Each row has a hidden trait or not; one of two labels after the row says which. A new part has a new trait and new labels.
(in the rows, 128 means zero)
[121 168  76 209 139 151 147  94 121  79 147 155 132 127 146 118 124] -> D
[119 127  99  82 133 102 131 160 197 127 111 116 131 134 128 119  91] -> D
[133 148  80 211 121  91 143 115 175 129 204 209 132 120 142 113 136] -> N
[102 124 159  57 135 145 109 175  95 138 107 160 128 130 172 126 121] -> N
[149  87 240 151 109 170 107 120 155 153 110 158  93 122 106 147 101] -> D
[141 133  71 145 149 113 100 119 139  88 126 138 129 132 115 101 130] -> N
[137 138 121 137 141 108  79 134 171  95 153 200 113 121 123 109 131] -> N
[123 129 142 152 122 161 144 116 124 124 106  96 122 130 127 141 120] -> D
[114 122 109 146 112 120 146 156 114 128 168 226 126 126 129 116 139] -> D
[118 175 103 222 142  82 127 124 139 112 139 126 137 126 135 133 153] -> D
[ 21 134  47 205 136 171 133  97  76  80 164 175 134 131 125 103 132] -> N
[136 115 117 158 125 175 159  88  92 126  98  29 135 135 118 143 116] -> D
[130 138 168 110 122 118 123 132 161 123 103 131 112 125 104 140 132] -> D
[138 137  79 214 133 137 145  99 149 104 168 142 135 125 134 111 124] -> D
[116 131  59 139 109 107 163 144  92 122 180 205 142 127 118 113 155] -> D
[135 119 149 177 103 116 142 122 159 163 169 197 117 120 134 131 125] -> D
[127 123  79 164 133 165 143 116 152 120 129  67 138 134 137 118  97] -> D
[148  77 205 115 121 170 107 119 107 163 102  88 116 128 130 134 104] -> N

[126 117  65 115 123 132 126 131 126 156 152 109 110  94  93 134 133 130
  92 121 119 147 120 132 163 114 123 117 168 127] -> W
[158 112  84  93 110 144 140 113 119  90 177 144 110 102  73 180 158 136
  86 122 145 112 115 126 129 141 142 100 155 130] -> W
[100 120  88  97 121 139 143 121 126 113 134 136 176 121  64 131 145 123
 142 127 139 117 120 114 139 133 137 118 149 135] -> W
[100 134 168 157 136 124 131 142 131 204 120 121 132 136 132 107 141 119
 155 124 120 119 137 124 118 122 122 140   1 137] -> W
[114 114 111 126 125 131 123 137 128 185 145 113 115  87  77 127 140 123
 101 116 126 141 127 127 162 115 121 114 131 128] -> M
[122 105  70 128 113 137 127 126 126 143 204 113 111  63  98 144 149 135
  70 114 128 138 117 112 164 117 126 112 223 122] -> M
[149 119 110 137 120 125 112 130 103  97 155 119 126  93 142 144 127 140
  99 122 129 135 131 124 145 130 127 127 174 123] -> M
[136 132 106 145 127 121 121 133 126  89 141 117 153 125 167 133 125 138
 133 130 121 126 131 121 130 132 128 143 202 132] -> W
[133 124 114  69 121 136 136 137 122 156 148 135 216  82   1 165 158 129
 134 119 139 103 119 150 147 147 192 112 131 137] -> W
[ 92 124 177 119 123 132 124 129 130 164 114 123 146 121 114 106 140 123
 144 119 130 129 142 101 133 125 124 135 101 127] -> M
[127 100 112 194 120 135 126  99 133  59 157 136 111 147 239 105 110 129
  71 131 143 155 128  77 119 107 143 109 140 114] -> W
[119  91 155 143 115 132 109 126 130 111 160 135 172  54  94 128 128 135
  90 112 160 134 134  98 165 131 130  97 117 117] -> M

[109  19 134 138 133 101 135  93 110 140 162 119 138 153 104 149] -> T
[ 98  94 109 133 144 116 131  88 125 101 242 115 134 122  85 116] -> T
[122  74  95 114 122 110 110 112 136  96  87 115 157 142  86 128] -> T
[129 119 105  59 112  62  88 130 125 131  93 120 148 148 117 142] -> T
[126  81 135  45 155 118 137 119 110 138 171 115 143 132 144 167] -> H
[101 116 120 124 130 103 122 154 125 105 216 123 147 112 113 111] -> H
[143 133 104  63 145  99 113  56 119 141 177 113 132 134 106 127] -> H
[139  87 116  58 157 109 123  95 118 140 161 127 131 119 115 181] -> H
[154  61 135 113 162  70 139 150 115 127 128 130 139 124  75 172] -> H
[122 134 118 106 130  32  90 118 140 154 176 127 132 151 103 110] -> T
[100  67 101 147 135 150 131 100 128  88 164 115 152 117  82 115] -> T
[142 167 135 124  99   1 117 186 107 145 168 131 114 134 105 121] -> H
[135 160 104  95 125  68  90 146 120 127  86 120 150 144 143 172] -> T
[124  33 132  93 117 108 130 110 114 150 132 126 142  91 176 115] -> H
[142  73 127  83 165  84 130 153 116 129 127 126 145 125 108 186] -> H
[106 146 123  82 137  78 130 181 124 109 189 127 131 109 100 105] -> H
[101  57 112 119  96 106 136 132 133 149 154 130 142 110 135 169] -> T
[133 147 126  42 142 113 118 179 121 120 101 126 156 113 166 152] -> H
[106  22 132 119 134 132 128 115 115 141 148 122 141 150 122 170] -> T
[137 149 111  91 120  45 100  93 119 146 184 120 129 144 113 128] -> H
[130  92 126 107  91  69 158 111 115 149 219 121 118  99 127 131] -> H
[146 109 115  76 108 105 124 102 103 155 130 121 132 116 188 151] -> H
[143 123 102  35 153 103 128 131 112 153 138 121 140 139 150 203] -> H
[ 99  95 102 137 119 133 116 146 133 119 120 125 152 139 120 174] -> T
[141  81 117  85  89  98 129  88 106 141 196 119 124 109 156 111] -> H
